Below are the code and all the weights of a small trained network. Each question names an input and a class and asks about switching units off, where a switched-off unit gives its printed mean instead of its output.

import numpy as np


def w(rows, s, z=0):
    codes = np.array(rows[::2]) - 128.0
    scale = np.full(codes.shape[1], s)
    scale[-1] = z or s
    return codes * scale


def norm(h):
    return h / np.sqrt((h * h).mean(-1, keepdims=True) + 1e-5)


def f(y):
    return np.maximum(y, 0)


def log_softmax(a):
    a = a - a.max(-1, keepdims=True)
    return a - np.log(np.exp(a).sum(-1, keepdims=True))


def net(x, mask):
    res = np.array(x, float).reshape(1, 7) / 4 @ E
    u = 0
    for l in range(4):
        y = f(norm(res) @ A[l][:, :-1].T + A[l][:, -1])
        res = res + np.where(mask[u : u + 3], y, B[l][:, -1]) @ B[l][:, :-1]
        u += 3
    return log_softmax(norm(res)[-1] @ U[:, :-1].T + U[:, -1])


A, B = {}, {}
E = w([
[28,108,82,201,173,7,160,251,90,154],'x0',
[129,122,72,149,115,184,228,129,61,112],'x1',
[120,146,128,113,121,117,169,123,163,162],'x2',
[149,148,149,123,110,113,125,144,114,138],'x3',
[109,114,164,109,121,142,148,145,138,80],'x4',
[123,175,144,65,225,129,121,112,66,133],'x5',
[131,105,141,138,143,149,132,138,134,147],'x6',
],0.011)
A[0] = w([
[126,159,144,61,255,101,113,122,111,134,78],'0.n1',
[135,73,113,190,30,98,91,141,209,121,1],'0.n2',
[102,108,156,119,154,67,54,117,198,133,24],'0.n3',
],0.02,0.0038)
B[0] = w([
[43,154,184,196,103,142,116,55,81,161,254],'0.n1',
[39,164,189,192,117,119,135,35,77,158,249],'0.n2',
[165,200,129,147,92,164,88,245,195,129,223],'0.n3',
],0.011,0.014)
A[1] = w([
[153,151,44,184,138,163,252,168,53,102,6],'1.n1',
[66,152,97,199,175,47,122,234,138,132,76],'1.n2',
[128,76,66,92,176,90,148,199,129,86,123],'1.n3',
],0.016,0.0015)
B[1] = w([
[103,221,85,161,79,192,84,177,136,118,207],'1.n1',
[155,3,130,7,149,94,159,111,133,148,255],'1.n2',
[101,150,162,145,131,85,140,71,89,166,146],'1.n3',
],0.013,0.015)
A[2] = w([
[141,184,56,164,128,163,123,174,129,106,10],'2.n1',
[174,165,164,144,160,83,27,192,251,109,6],'2.n2',
[201,156,146,119,124,152,79,58,199,117,69],'2.n3',
],0.022,0.0022)
B[2] = w([
[197,166,160,66,105,138,115,219,153,133,195],'2.n1',
[152,199,41,96,60,228,175,214,83,91,236],'2.n2',
[120,8,86,74,212,41,131,116,169,145,245],'2.n3',
],0.013,0.011)
A[3] = w([
[138,7,62,68,190,42,168,179,117,83,97],'3.n1',
[150,56,132,251,47,100,188,136,214,114,1],'3.n2',
[74,148,221,154,180,158,127,82,62,84,7],'3.n3',
],0.016,0.00095)
B[3] = w([
[252,83,142,159,200,103,122,114,182,79,250],'3.n1',
[96,225,158,103,177,144,55,38,66,87,162],'3.n2',
[108,145,139,166,140,19,146,106,148,110,232],'3.n3',
],0.012,0.015)
U = w([
[57,187,193,220,153,86,95,14,42,148,255],'0',
[254,23,91,92,201,82,124,117,163,104,8],'1',
[183,231,91,127,73,213,103,213,112,111,73],'2',
],0.0083,0.00092)

Each question gives the input, the list of numbers given to net, and the class t.
The units are the neurons (one row each of A and B). Each row of codes is followed by its name. A weight is (code - 128) times the scale printed after its matrix; where a second scale follows, it is the last column's (A, B and U).
mask holds one flag per neuron, layer by layer. A switched-off neuron (its flag False) gives its mean, the last column of its row in B, instead of its output. The means were averaged over made-up inputs and are rounded, as every weight is.
A unit's drop is (log p(t) with every unit on - log p(t) with that unit switched off) / (log p(t) with every unit on - log p(t) with every unit switched off).
unit that matters most: the unit with the biggest drop
k most important neurons: the k neurons with the biggest drops, biggest first
k most important neurons of layer l: the k neurons of layer l with the biggest drops, biggest first
drop of u: that unit's drop, to one decimal
input [2,4,8,-2,-6,-6,7], class 0: unit that matters most : 0.n2
input [1,-3,3,-3,3,2,-5], class 2: 2 most important neurons : [0.n3 0.n2]
input [7,4,-7,-1,-3,-6,-8], class 1: 2 most important neurons : [1.n2 0.n1]
input [5,6,-2,-6,-1,3,7], class 2: 4 most important neurons : [1.n1 2.n3 0.n2 0.n3]
input [6,6,-8,3,-1,2,5], class 1: 2 most important neurons : [1.n2 2.n2]
input [1,-8,5,3,0,-6,-7], class 2: 3 most important neurons : [0.n3 2.n2 0.n1]
input [0,-6,5,2,6,-5,2], class 2: 2 most important neurons of layer 0 : [0.n3 0.n1]
input [6,-4,7,5,-2,3,5], class 1: 2 most important neurons : [1.n2 0.n2]
input [-6,8,8,7,3,8,-3], class 0: 4 most important neurons : [0.n3 0.n1 2.n2 3.n3]
input [-8,-5,-8,-6,7,-8,-5], class 0: 2 most important neurons of layer 2 : [2.n1 2.n2]
input [4,7,-6,7,5,-8,2], class 0: 2 most important neurons : [0.n2 2.n2]
input [5,6,1,-2,-3,1,3], class 2: 3 most important neurons : [1.n1 2.n3 0.n3]
input [-4,6,-8,7,-7,-4,6], class 2: 2 most important neurons : [0.n1 1.n2]
input [-5,1,-8,-5,-2,-8,6], class 0: unit that matters most : 0.n2
input [0,-7,-8,-7,-5,-2,8], class 2: 2 most important neurons : [0.n3 2.n2]
input [-5,4,8,1,-2,-5,2], class 0: 2 most important neurons of layer 0 : [0.n2 0.n3]
input [-4,6,8,-4,0,4,-3], class 2: 2 most important neurons : [0.n2 1.n2]
input [8,2,-7,8,1,2,-2], class 1: drop of 1.n2 : 2.6
input [2,-4,3,-5,-6,-2,-6], class 2: drop of 1.n1 : 0.0
input [2,-8,2,5,-7,3,-3], class 2: most important neuron : [0.n3]
input [8,-4,-1,-2,2,2,-6], class 1: drop of 1.n2 : 4.8
input [-2,-7,-4,1,2,5,-6], class 2: drop of 2.n2 : 0.8
